Below are the code and all the weights of a small trained network. Each question names an input and a class and asks about switching units off, where a switched-off unit gives its printed mean instead of its output.

import numpy as np


def w(rows, s, z=0):
    codes = np.array(rows[::2]) - 128.0
    scale = np.full(codes.shape[1], s)
    scale[-1] = z or s
    return codes * scale


def norm(h):
    return h / np.sqrt((h * h).mean(-1, keepdims=True) + 1e-5)


def f(y):
    return np.maximum(y, 0)


def log_softmax(a):
    a = a - a.max(-1, keepdims=True)
    return a - np.log(np.exp(a).sum(-1, keepdims=True))


def net(x, mask):
    res = np.array(x, float).reshape(1, 4) / 4 @ E
    u = 0
    for l in range(3):
        y = f(norm(res) @ A[l][:, :-1].T + A[l][:, -1])
        res = res + np.where(mask[u : u + 4], y, B[l][:, -1]) @ B[l][:, :-1]
        u += 4
    return log_softmax(norm(res)[-1] @ U[:, :-1].T + U[:, -1])


A, B = {}, {}
E = w([
[172,114,60],'x0',
[235,36,99],'x1',
[139,184,254],'x2',
[200,234,177],'x3',
],0.006)
A[0] = w([
[211,217,63,139],'0.n0',
[118,96,61,103],'0.n1',
[157,242,144,13],'0.n2',
[253,112,98,254],'0.n3',
],0.0051,0.0014)
B[0] = w([
[77,220,214,213],'0.n0',
[218,136,1,184],'0.n1',
[66,220,138,191],'0.n2',
[98,62,218,253],'0.n3',
],0.0058,0.0032)
A[1] = w([
[113,221,128,1],'1.n0',
[150,106,2,53],'1.n1',
[188,177,167,180],'1.n2',
[32,57,137,251],'1.n3',
],0.0092,0.0029)
B[1] = w([
[184,254,126,183],'1.n0',
[98,163,103,213],'1.n1',
[175,87,63,227],'1.n2',
[73,153,205,254],'1.n3',
],0.0089,0.0048)
A[2] = w([
[144,120,244,255],'2.n0',
[80,89,97,43],'2.n1',
[123,123,2,55],'2.n2',
[65,174,92,140],'2.n3',
],0.0099,0.0016)
B[2] = w([
[134,69,53,255],'2.n0',
[151,166,138,162],'2.n1',
[41,196,2,190],'2.n2',
[227,62,161,205],'2.n3',
],0.008,0.0057)
U = w([
[12,123,189,48],'0',
[114,51,141,57],'1',
[134,140,119,254],'2',
[77,142,8,127],'3',
[149,229,163,139],'4',
[251,70,138,5],'5',
],0.017,0.0031)

Each question gives the input, the list of numbers given to net, and the class t.
The units are the neurons (one row each of A and B). Each row of codes is followed by its name. A weight is (code - 128) times the scale printed after its matrix; where a second scale follows, it is the last column's (A, B and U).
mask holds one flag per neuron, layer by layer. A switched-off neuron (its flag False) gives its mean, the last column of its row in B, instead of its output. The means were averaged over made-up inputs and are rounded, as every weight is.
A unit's drop is (log p(t) with every unit on - log p(t) with that unit switched off) / (log p(t) with every unit on - log p(t) with every unit switched off).
The circuit of an input: a set's keep is (log p(t) with only the set's units on - log p(t) with every unit switched off) / (log p(t) with every unit on - log p(t) with every unit switched off). Starting from all 12 units, units are removed one at a time, each time the one whose removal leaves the highest keep (on an exact tie, the one counted first), for as long as the keep stays at least 0.8.
units of the circuit, in order: the units of the circuit, biggest drop first
top k neurons: the k neurons with the biggest drops, biggest first
top k neurons in layer l: the k neurons of layer l with the biggest drops, biggest first
drop when u is switched off: that unit's drop, to one decimal
input [-5,6,-3,1], class 1: units of the circuit, in order -> [0.n3, 2.n3, 1.n2]
input [-3,-1,-1,-8], class 0: units of the circuit, in order -> [1.n3]
input [-5,-7,-7,0], class 0: units of the circuit, in order -> [1.n3, 2.n2]
input [-1,-2,-6,4], class 4: units of the circuit, in order -> [0.n0, 2.n0]
input [-6,4,2,7], class 5: units of the circuit, in order -> [1.n2, 2.n0]
input [1,2,7,3], class 5: top 3 neurons in layer 1 -> [1.n2, 1.n1, 1.n3]
input [4,-1,-5,6], class 4: top 3 neurons -> [0.n0, 1.n0, 2.n0]
input [-8,8,1,-1], class 1: units of the circuit, in order -> [2.n3, 1.n0]
input [-1,-1,-7,8], class 4: top 2 neurons -> [0.n0, 2.n0]
input [2,2,7,2], class 5: top 2 neurons in layer 2 -> [2.n0, 2.n2]
input [-2,2,8,4], class 5: top 2 neurons -> [1.n2, 2.n0]
input [-4,-7,-6,-5], class 0: drop when 2.n0 is switched off -> 0.1
input [-2,-7,-5,-8], class 0: drop when 2.n2 is switched off -> 0.1
input [4,-2,-2,4], class 4: units of the circuit, in order -> [0.n0]
input [5,-5,2,-5], class 0: drop when 1.n3 is switched off -> 0.1
